Here is a tiny trained network, its code and every weight. The questions are about switching its units off for an input and a target symbol, where a switched-off unit gives its printed mean instead of its output.

import numpy as np


def w(rows, s, z=0):
    codes = np.array(rows[::2]) - 128.0
    scale = np.full(codes.shape[1], s)
    scale[-1] = z or s
    return codes * scale


def f(y):
    return np.maximum(y, 0)


def softmax(a):
    e = np.exp(a - a.max(-1, keepdims=True))
    return e / e.sum(-1, keepdims=True)


def log_softmax(a):
    a = a - a.max(-1, keepdims=True)
    return a - np.log(np.exp(a).sum(-1, keepdims=True))


def net(x, mask):
    ids = ['ζηθπσψ'.index(c) for c in x.split()]
    T = len(ids)
    res = E[ids] + P[:T]
    r = res
    for j in range(2):
        rows = slice(4 * j, 4 * j + 4)
        q, k, v = (r @ M[0][rows].T for M in (Q, K, V))
        z = softmax(np.where(np.tri(T) > 0, q @ k.T / 4**0.5, -1e9)) @ v
        o = O[0][rows]
        res = res + np.where(mask[j], z, o[:, -1]) @ o[:, :-1]
    y = f(res @ A[0][:, :-1].T + A[0][:, -1])
    res = res + np.where(mask[2:6], y, B[0][:, -1]) @ B[0][:, :-1]
    return log_softmax(res[-1] @ U[:, :-1].T + U[:, -1])


Q, K, V, O, A, B = {}, {}, {}, {}, {}, {}
E = w([
[111,211,201,250,190,100],'ζ',
[91,178,200,198,91,112],'η',
[58,133,105,162,166,108],'θ',
[119,47,166,229,126,220],'π',
[169,142,87,122,66,123],'σ',
[213,123,204,163,151,72],'ψ',
],0.016)
P = w([
[159,182,29,138,132,194],'0',
[166,132,67,238,47,68],'1',
[144,173,70,94,123,160],'2',
[135,188,79,86,125,181],'3',
[144,134,136,196,37,52],'4',
[112,149,134,47,120,126],'5',
[127,165,120,26,105,153],'6',
[158,114,172,155,10,24],'7',
[81,134,192,32,140,122],'8',
[138,216,51,122,158,229],'9',
],0.011)
Q[0] = w([
[90,137,170,132,151,109],'h1',
[49,150,150,72,176,167],'h1',
[115,171,118,72,255,173],'h1',
[126,162,140,174,101,163],'h1',
[129,101,108,138,200,125],'h2',
[107,178,126,144,111,196],'h2',
[211,154,177,149,150,117],'h2',
[57,167,148,182,69,102],'h2',
],0.04)
K[0] = w([
[64,157,139,127,172,104],'h1',
[54,209,119,209,109,134],'h1',
[157,221,69,216,186,156],'h1',
[107,154,149,77,128,187],'h1',
[153,169,46,169,104,161],'h2',
[106,133,165,73,147,189],'h2',
[253,149,149,141,136,116],'h2',
[113,104,132,25,55,87],'h2',
],0.033)
V[0] = w([
[58,163,43,132,19,161],'h1',
[123,117,103,69,177,24],'h1',
[255,161,149,81,43,142],'h1',
[96,221,116,93,162,18],'h1',
[98,55,109,178,111,137],'h2',
[114,79,173,182,61,120],'h2',
[165,155,183,71,148,202],'h2',
[138,132,120,161,126,52],'h2',
],0.0094)
O[0] = w([
[103,137,221,31,2,114,230],'h1',
[172,148,37,98,73,88,2],'h1',
[160,198,187,131,138,202,223],'h1',
[101,93,62,208,77,186,153],'h1',
[96,59,142,163,137,191,122],'h2',
[145,94,187,165,112,161,176],'h2',
[212,109,131,130,48,131,83],'h2',
[106,164,127,144,201,89,171],'h2',
],0.0091,0.0053)
A[0] = w([
[105,89,179,205,144,38,191],'n1',
[149,119,187,197,131,55,2],'n2',
[142,109,117,9,178,208,179],'n3',
[192,156,82,56,184,236,126],'n4',
],0.015,0.006)
B[0] = w([
[233,101,113,96,26,163,248],'n1',
[35,101,84,136,225,90,200],'n2',
[132,85,9,229,105,96,186],'n3',
[149,39,144,71,80,109,183],'n4',
],0.011,0.015)
U = w([
[190,219,67,139,118,161,119],'ζ',
[110,182,197,95,96,119,230],'η',
[20,112,64,58,134,131,190],'θ',
[64,72,163,162,89,93,20],'π',
[132,138,76,43,39,137,1],'σ',
[130,92,147,2,157,130,157],'ψ',
],0.0074,0.0073)

Each question gives the input, a string of symbols that net reads in full, and the target symbol t.
The units are the heads (4 rows each of Q, K, V and O) and the neurons (one row each of A and B). Each row of codes is followed by its name. A weight is (code - 128) times the scale printed after its matrix; where a second scale follows, it is the last column's (O, A, B and U).
mask holds one flag per unit, heads first, then neurons. A switched-off unit (its flag False) gives its mean, the last column of its rows in O or B, instead of its output. The means were averaged over made-up inputs and are rounded, as every weight is.
A unit's drop is (log p(t) with every unit on - log p(t) with that unit switched off) / (log p(t) with every unit on - log p(t) with every unit switched off).
The circuit of an input: a set's keep is (log p(t) with only the set's units on - log p(t) with every unit switched off) / (log p(t) with every unit on - log p(t) with every unit switched off). Starting from all 6 units, units are removed one at a time, each time the one whose removal leaves the highest keep (on an exact tie, the one counted first), for as long as the keep stays at least 0.8.
circuit, biggest first: the units of the circuit, biggest drop first
most important unit: the unit with the biggest drop
k most important neurons: the k neurons with the biggest drops, biggest first
which heads matter: for each layer, one digit per head in row order, 1 if its drop is at least 0.15 and else 0, layers parted by /
drop when u is switched off: that unit's drop, to one decimal
input σ θ σ θ π, target η: which heads matter : 10
input σ π π ζ η, target ψ: most important unit : n1
input π ψ θ θ θ, target σ: circuit, biggest first : n1, h1
input σ θ ζ σ η σ θ π η π, target π: which heads matter : 11
input σ π σ, target π: which heads matter : 01
input ψ σ θ η θ ζ σ θ ψ, target σ: circuit, biggest first : h1, n1
input θ θ σ σ θ σ, target θ: 2 most important neurons : n1, n3
input π η θ σ σ π σ θ, target η: circuit, biggest first : h1, n3
input η ζ σ σ η η ζ, target ζ: circuit, biggest first : h1, n1
input η η θ θ ψ σ θ θ, target η: circuit, biggest first : h1, n3, n4
input η ψ π, target π: circuit, biggest first : n3, h2, h1
input π η σ π θ σ η π σ, target π: 2 most important neurons : n3, n1
input σ ζ θ θ θ σ σ θ σ, target θ: which heads matter : 11
input σ π σ ψ ζ ζ ψ ζ, target ζ: circuit, biggest first : h1
input ζ θ θ θ σ σ σ π, target η: 2 most important neurons : n3, n1
input σ θ π ζ π η ζ θ, target σ: drop when n1 is switched off : 2.1
input σ ψ σ η η ψ θ η, target ζ: drop when n2 is switched off : 0.0
input θ σ σ σ η θ ψ π, target ζ: drop when h1 is switched off : 0.7
